Here is a tiny trained network, its code and every weight. The questions are about switching its units off for an input and a class, where a switched-off unit gives its printed mean instead of its output.

import numpy as np


def w(rows, s, z=0):
    codes = np.array(rows[::2]) - 128.0
    scale = np.full(codes.shape[1], s)
    scale[-1] = z or s
    return codes * scale


def f(y):
    return np.maximum(y, 0)


def log_softmax(a):
    a = a - a.max(-1, keepdims=True)
    return a - np.log(np.exp(a).sum(-1, keepdims=True))


def net(x, mask):
    res = np.array(x, float).reshape(1, 5) / 4 @ E
    y = f(res @ A[0][:, :-1].T + A[0][:, -1])
    res = res + np.where(mask, y, B[0][:, -1]) @ B[0][:, :-1]
    return log_softmax(res[-1] @ U[:, :-1].T + U[:, -1])


A, B = {}, {}
E = w([
[82,84,111,186,209,19],'x0',
[42,78,100,186,154,255],'x1',
[52,121,235,158,35,96],'x2',
[128,123,122,128,122,126],'x3',
[128,128,129,130,132,129],'x4',
],0.0091)
A[0] = w([
[69,58,91,225,222,3,57],'neuron 1',
[28,76,92,169,127,241,100],'neuron 2',
[172,182,143,80,69,220,4],'neuron 3',
[47,114,209,159,74,101,115],'neuron 4',
[219,224,166,36,81,1,47],'neuron 5',
[47,80,101,189,144,228,99],'neuron 6',
[65,107,125,177,148,232,52],'neuron 7',
[171,111,30,92,199,166,93],'neuron 8',
[167,148,23,94,199,161,133],'neuron 9',
[182,93,69,131,201,132,98],'neuron 10',
[41,91,243,161,47,111,135],'neuron 11',
[165,188,120,83,38,229,35],'neuron 12',
[197,104,29,111,204,153,140],'neuron 13',
[82,101,87,203,178,40,12],'neuron 14',
],0.0065,0.0019)
B[0] = w([
[78,79,211,1,191,245,246],'neuron 1',
[219,63,136,202,193,27,224],'neuron 2',
[84,83,192,52,185,215,188],'neuron 3',
[61,215,65,143,80,127,213],'neuron 4',
[228,59,131,225,207,34,254],'neuron 5',
[221,83,144,188,155,54,216],'neuron 6',
[195,77,130,177,173,61,199],'neuron 7',
[103,185,108,170,89,145,200],'neuron 8',
[77,199,77,161,52,123,206],'neuron 9',
[89,163,75,103,70,119,187],'neuron 10',
[33,250,34,177,10,137,240],'neuron 11',
[91,71,177,26,192,211,200],'neuron 12',
[47,225,85,180,19,133,211],'neuron 13',
[108,95,189,44,165,221,198],'neuron 14',
],0.0064,0.0086)
U = w([
[66,245,73,168,52,122,254],'0',
[230,62,139,193,156,42,48],'1',
[88,87,187,5,150,205,85],'2',
],0.012,0.00081)

Each question gives the input, the list of numbers given to net, and the class t.
The units are the neurons (one row each of A and B). Each row of codes is followed by its name. A weight is (code - 128) times the scale printed after its matrix; where a second scale follows, it is the last column's (A, B and U).
mask holds one flag per neuron, in row order. A switched-off neuron (its flag False) gives its mean, the last column of its row in B, instead of its output. The means were averaged over made-up inputs and are rounded, as every weight is.
A unit's drop is (log p(t) with every unit on - log p(t) with that unit switched off) / (log p(t) with every unit on - log p(t) with every unit switched off).
The circuit of an input: a set's keep is (log p(t) with only the set's units on - log p(t) with every unit switched off) / (log p(t) with every unit on - log p(t) with every unit switched off). Starting from the 12 units with the biggest drops (on a tie, the unit counted first), units are removed one at a time, each time the one whose removal leaves the highest keep (on an exact tie, the one counted first), for as long as the keep stays at least 0.8.
units of the circuit, in order: the units of the circuit, biggest drop first
unit that matters most: the unit with the biggest drop
k most important neurons: the k neurons with the biggest drops, biggest first
drop of u: that unit's drop, to one decimal
input [2,5,4,-8,4], class 1: unit that matters most : neuron 2
input [7,8,7,2,2], class 1: 2 most important neurons : (neuron 2; neuron 6)
input [-7,-6,-1,-4,-3], class 2: 2 most important neurons : (neuron 12; neuron 3)
input [5,4,0,1,-3], class 2: 3 most important neurons : (neuron 1; neuron 5; neuron 14)
input [-4,7,6,-2,8], class 1: 3 most important neurons : (neuron 2; neuron 6; neuron 7)
input [7,1,-6,3,2], class 2: 2 most important neurons : (neuron 1; neuron 14)
input [1,0,0,-7,7], class 2: 3 most important neurons : (neuron 5; neuron 11; neuron 2)
input [6,2,-7,3,-6], class 0: 2 most important neurons : (neuron 13; neuron 9)
input [-8,8,-8,4,6], class 0: 4 most important neurons : (neuron 13; neuron 9; neuron 8; neuron 5)
input [-6,-7,-4,0,-8], class 1: 2 most important neurons : (neuron 5; neuron 1)
input [0,-4,2,-7,-4], class 1: 2 most important neurons : (neuron 5; neuron 13)
input [8,7,1,-5,-8], class 2: 3 most important neurons : (neuron 1; neuron 14; neuron 5)
input [-4,4,2,8,2], class 1: 2 most important neurons : (neuron 1; neuron 2)
input [6,3,4,0,2], class 2: units of the circuit, in order : (neuron 1)
input [1,8,6,-5,-8], class 1: 3 most important neurons : (neuron 2; neuron 6; neuron 7)
input [3,7,5,-7,1], class 1: 3 most important neurons : (neuron 2; neuron 6; neuron 7)
input [-4,4,-2,1,6], class 1: 2 most important neurons : (neuron 1; neuron 2)
input [8,2,-4,-2,2], class 2: drop of neuron 1 : 0.5
input [8,4,2,-2,7], class 2: drop of neuron 1 : 0.7
input [4,-6,-6,-2,4], class 0: unit that matters most : neuron 13
input [-5,7,-7,-5,-4], class 0: drop of neuron 6 : -0.2
input [-1,-3,-7,-1,3], class 0: drop of neuron 13 : 0.0
